106, 124, 93, 69, 153, 73, 94, 99
92, 108, 102, 72, 154, 80, 88, 99
98, 102, 137, 63, 97, 72, 124, 84
101, 102, 137, 63, 96, 71, 125, 84
=>
101, 102, 137, 63, 96, 71, 125, 84
106, 124, 93, 69, 153, 73, 94, 99
92, 108, 102, 72, 154, 80, 88, 99
98, 102, 137, 63, 97, 72, 124, 84

99, 90, 74, 89, 66, 103, 30
81, 129, 92, 93, 95, 80, 126
88, 121, 104, 127, 132, 95, 155
117, 50, 65, 107, 118, 121, 71
101, 129, 150, 84, 72, 92, 100
100, 91, 86, 77, 97, 92, 111
99, 93, 84, 73, 91, 90, 104
=>
99, 93, 84, 73, 91, 90, 104
99, 90, 74, 89, 66, 103, 30
81, 129, 92, 93, 95, 80, 126
88, 121, 104, 127, 132, 95, 155
117, 50, 65, 107, 118, 121, 71
101, 129, 150, 84, 72, 92, 100
100, 91, 86, 77, 97, 92, 111

59, 119, 99, 113, 120, 71, 113, 123, 73, 130, 109, 91, 111, 69, 140
64, 100, 127, 102, 76, 105, 119, 124, 122, 95, 99, 110, 109, 114, 68
129, 110, 91, 107, 98, 126, 102, 130, 104, 87, 79, 114, 153, 97, 114
138, 122, 146, 88, 102, 142, 122, 83, 63, 100, 119, 91, 103, 114, 108
71, 102, 94, 124, 140, 93, 86, 82, 80, 100, 101, 119, 121, 55, 99
135, 123, 134, 86, 130, 127, 124, 113, 100, 92, 136, 88, 112, 76, 106
=>
135, 123, 134, 86, 130, 127, 124, 113, 100, 92, 136, 88, 112, 76, 106
59, 119, 99, 113, 120, 71, 113, 123, 73, 130, 109, 91, 111, 69, 140
64, 100, 127, 102, 76, 105, 119, 124, 122, 95, 99, 110, 109, 114, 68
129, 110, 91, 107, 98, 126, 102, 130, 104, 87, 79, 114, 153, 97, 114
138, 122, 146, 88, 102, 142, 122, 83, 63, 100, 119, 91, 103, 114, 108
71, 102, 94, 124, 140, 93, 86, 82, 80, 100, 101, 119, 121, 55, 99

94, 85, 136, 91, 93, 96, 110, 89, 135, 96, 98, 79, 89, 99, 107
131, 86, 94, 134, 120, 69, 111, 64, 101, 84, 126, 136, 111, 100, 101
99, 109, 64, 79, 129, 78, 111, 111, 91, 106, 84, 77, 117, 129, 106
95, 130, 110, 100, 59, 84, 38, 136, 99, 122, 104, 104, 75, 82, 71
=>
95, 130, 110, 100, 59, 84, 38, 136, 99, 122, 104, 104, 75, 82, 71
94, 85, 136, 91, 93, 96, 110, 89, 135, 96, 98, 79, 89, 99, 107
131, 86, 94, 134, 120, 69, 111, 64, 101, 84, 126, 136, 111, 100, 101
99, 109, 64, 79, 129, 78, 111, 111, 91, 106, 84, 77, 117, 129, 106

105, 105, 56, 81, 65, 63, 79, 106, 118, 132, 85
57, 46, 65, 125, 108, 45, 45, 125, 113, 103, 51
117, 102, 141, 100, 146, 125, 127, 95, 91, 66, 136
55, 73, 65, 71, 35, 82, 70, 63, 61, 82, 49
115, 97, 91, 62, 81, 82, 108, 108, 114, 104, 107
=>
115, 97, 91, 62, 81, 82, 108, 108, 114, 104, 107
105, 105, 56, 81, 65, 63, 79, 106, 118, 132, 85
57, 46, 65, 125, 108, 45, 45, 125, 113, 103, 51
117, 102, 141, 100, 146, 125, 127, 95, 91, 66, 136
55, 73, 65, 71, 35, 82, 70, 63, 61, 82, 49

97, 138, 94, 106, 81, 101
96, 92, 94, 102, 92, 87
110, 73, 122, 96, 110, 98
108, 146, 151, 96, 89, 89
78, 83, 59, 100, 101, 112
76, 117, 114, 95, 116, 106
113, 87, 89, 100, 100, 113
87, 99, 60, 94, 104, 98
96, 109, 157, 104, 122, 108
94, 85, 72, 102, 90, 111
=>
94, 85, 72, 102, 90, 111
97, 138, 94, 106, 81, 101
96, 92, 94, 102, 92, 87
110, 73, 122, 96, 110, 98
108, 146, 151, 96, 89, 89
78, 83, 59, 100, 101, 112
76, 117, 114, 95, 116, 106
113, 87, 89, 100, 100, 113
87, 99, 60, 94, 104, 98
96, 109, 157, 104, 122, 108

68, 121, 67, 119, 87, 101, 148, 72, 149
109, 92, 125, 99, 91, 75, 66, 111, 63
79, 122, 64, 120, 95, 112, 150, 82, 151
127, 137, 107, 136, 113, 110, 139, 141, 134
59, 128, 74, 131, 50, 34, 100, 73, 103
145, 68, 130, 65, 149, 159, 96, 130, 92
100, 140, 94, 141, 88, 80, 135, 136, 133
68, 112, 66, 109, 68, 69, 129, 70, 126
=>
68, 112, 66, 109, 68, 69, 129, 70, 126
68, 121, 67, 119, 87, 101, 148, 72, 149
109, 92, 125, 99, 91, 75, 66, 111, 63
79, 122, 64, 120, 95, 112, 150, 82, 151
127, 137, 107, 136, 113, 110, 139, 141, 134
59, 128, 74, 131, 50, 34, 100, 73, 103
145, 68, 130, 65, 149, 159, 96, 130, 92
100, 140, 94, 141, 88, 80, 135, 136, 133
